Here is a tiny trained network, its code and every weight. The questions are about switching its units off for an input and a class, where a switched-off unit gives its printed mean instead of its output.

import numpy as np


def w(rows, s, z=0):
    codes = np.array(rows[::2]) - 128.0
    scale = np.full(codes.shape[1], s)
    scale[-1] = z or s
    return codes * scale


def norm(h):
    return h / np.sqrt((h * h).mean(-1, keepdims=True) + 1e-5)


def f(y):
    return np.maximum(y, 0)


def log_softmax(a):
    a = a - a.max(-1, keepdims=True)
    return a - np.log(np.exp(a).sum(-1, keepdims=True))


def net(x, mask):
    res = np.array(x, float).reshape(1, 4) / 4 @ E
    u = 0
    for l in range(2):
        y = f(norm(res) @ A[l][:, :-1].T + A[l][:, -1])
        res = res + np.where(mask[u : u + 10], y, B[l][:, -1]) @ B[l][:, :-1]
        u += 10
    return log_softmax(norm(res)[-1] @ U[:, :-1].T + U[:, -1])


A, B = {}, {}
E = w([
[99,128,106,132,184,224,195,168,20,113,128,148],'x0',
[156,131,97,134,134,179,120,105,66,176,207,192],'x1',
[132,134,176,144,109,127,159,146,221,84,53,111],'x2',
[63,135,102,139,49,73,46,101,77,192,3,220],'x3',
],0.0025)
A[0] = w([
[123,72,149,102,108,49,72,130,151,137,153,63,57],'0.n0',
[140,135,183,146,112,71,130,142,205,89,116,46,143],'0.n1',
[84,207,107,106,84,136,97,117,55,161,26,208,99],'0.n2',
[127,101,169,126,149,144,177,183,202,21,75,52,34],'0.n3',
[118,165,149,182,133,211,214,194,116,53,79,149,65],'0.n4',
[146,112,101,77,245,225,205,178,50,97,252,76,16],'0.n5',
[85,81,162,119,137,89,138,170,158,74,99,74,6],'0.n6',
[104,125,117,108,175,219,194,187,39,154,176,181,105],'0.n7',
[133,112,132,140,168,245,167,143,39,178,214,177,184],'0.n8',
[169,176,145,86,217,134,229,124,172,30,174,50,111],'0.n9',
],0.0025,0.0024)
B[0] = w([
[143,165,86,115,173,153,124,89,46,138,163,136,164],'0.n0',
[173,144,39,110,104,172,168,101,96,109,127,72,219],'0.n1',
[77,20,137,170,70,117,164,194,117,127,114,90,225],'0.n2',
[116,202,52,86,151,130,187,119,130,76,53,179,198],'0.n3',
[129,132,146,121,133,108,54,113,173,186,171,216,176],'0.n4',
[131,86,211,224,254,184,36,101,65,205,245,227,238],'0.n5',
[159,153,48,106,105,115,157,102,127,108,94,174,150],'0.n6',
[136,160,96,191,133,159,152,62,97,58,159,51,220],'0.n7',
[196,208,89,120,152,156,127,60,140,24,130,48,253],'0.n8',
[33,42,165,175,119,151,140,195,94,120,116,108,241],'0.n9',
],0.0032,0.0038)
A[1] = w([
[166,148,201,95,102,120,158,164,247,124,100,135,91],'1.n0',
[218,252,139,13,140,73,80,60,189,160,168,133,2],'1.n1',
[87,71,221,122,122,69,67,212,153,237,86,199,30],'1.n2',
[113,147,133,86,199,128,200,187,226,88,81,135,40],'1.n3',
[80,67,117,134,77,35,79,152,147,160,102,109,150],'1.n4',
[59,141,87,169,107,136,82,94,48,132,53,168,195],'1.n5',
[114,130,145,98,125,146,112,131,130,132,130,127,62],'1.n6',
[184,135,184,49,108,144,207,181,187,168,167,81,20],'1.n7',
[183,101,47,91,62,48,46,60,111,155,173,87,160],'1.n8',
[114,194,111,102,114,111,90,80,114,167,71,243,24],'1.n9',
],0.0034,0.0013)
B[1] = w([
[146,96,60,200,85,182,192,85,2,71,108,78,171],'1.n0',
[225,220,21,94,105,77,68,53,130,160,70,202,166],'1.n1',
[43,90,252,71,159,154,129,213,158,198,229,181,191],'1.n2',
[142,92,29,116,34,70,130,82,45,148,85,108,188],'1.n3',
[109,142,160,87,177,157,89,162,157,173,164,184,223],'1.n4',
[130,53,160,111,111,89,194,160,190,104,113,65,255],'1.n5',
[114,149,128,101,121,133,147,138,124,120,130,133,128],'1.n6',
[48,84,158,193,134,174,136,141,24,110,119,133,155],'1.n7',
[132,182,193,124,194,150,71,143,201,125,159,194,236],'1.n8',
[113,73,164,151,119,183,206,179,100,140,153,39,171],'1.n9',
],0.0037,0.0038)
U = w([
[178,246,197,112,150,37,198,181,41,217,105,116,3],'0',
[115,94,80,138,70,117,192,131,98,92,65,70,132],'1',
[181,219,95,91,130,89,76,94,165,149,119,179,130],'2',
[153,142,140,166,199,179,127,108,94,105,224,113,127],'3',
[77,98,219,92,116,101,109,189,177,196,129,169,133],'4',
],0.012,0.022)

Each question gives the input, the list of numbers given to net, and the class t.
The units are the neurons (one row each of A and B). Each row of codes is followed by its name. A weight is (code - 128) times the scale printed after its matrix; where a second scale follows, it is the last column's (A, B and U).
mask holds one flag per neuron, layer by layer. A switched-off neuron (its flag False) gives its mean, the last column of its row in B, instead of its output. The means were averaged over made-up inputs and are rounded, as every weight is.
A unit's drop is (log p(t) with every unit on - log p(t) with that unit switched off) / (log p(t) with every unit on - log p(t) with every unit switched off).
The circuit of an input: a set's keep is (log p(t) with only the set's units on - log p(t) with every unit switched off) / (log p(t) with every unit on - log p(t) with every unit switched off). Starting from the 12 units with the biggest drops (on a tie, the unit counted first), units are removed one at a time, each time the one whose removal leaves the highest keep (on an exact tie, the one counted first), for as long as the keep stays at least 0.8.
circuit, biggest first: the units of the circuit, biggest drop first
top k neurons: the k neurons with the biggest drops, biggest first
k most important neurons of layer l: the k neurons of layer l with the biggest drops, biggest first
drop when u is switched off: that unit's drop, to one decimal
input [6,-3,4,4], class 4: circuit, biggest first -> (0.n8; 0.n4)
input [-6,1,-2,1], class 2: circuit, biggest first -> (1.n1)
input [6,4,-4,6], class 1: circuit, biggest first -> (0.n5; 1.n5)
input [3,-2,8,7], class 4: top 2 neurons -> (1.n2; 0.n8)
input [-1,-1,1,1], class 4: 4 most important neurons of layer 0 -> (0.n8; 0.n7; 0.n3; 0.n9)
input [-7,-8,3,3], class 2: circuit, biggest first -> (0.n9; 1.n1)
input [-7,2,-4,1], class 2: 3 most important neurons of layer 0 -> (0.n9; 0.n2; 0.n5)
input [-7,-2,7,2], class 2: circuit, biggest first -> (0.n9; 1.n1)
input [-5,1,1,-2], class 2: circuit, biggest first -> (0.n2; 1.n1)
input [7,-4,7,-3], class 1: top 2 neurons -> (1.n3; 0.n3)
input [4,-4,3,4], class 4: top 2 neurons -> (0.n8; 1.n2)
input [4,-1,-8,5], class 1: 2 most important neurons of layer 0 -> (0.n5; 0.n2)
input [-3,1,1,-1], class 2: 2 most important neurons of layer 0 -> (0.n2; 0.n5)
input [-6,2,4,2], class 2: circuit, biggest first -> (0.n9)
input [6,-8,7,-7], class 1: drop when 1.n3 is switched off -> 0.2
input [2,-7,2,7], class 4: 2 most important neurons of layer 1 -> (1.n2; 1.n4)
input [4,-6,7,-7], class 1: drop when 1.n3 is switched off -> 0.1
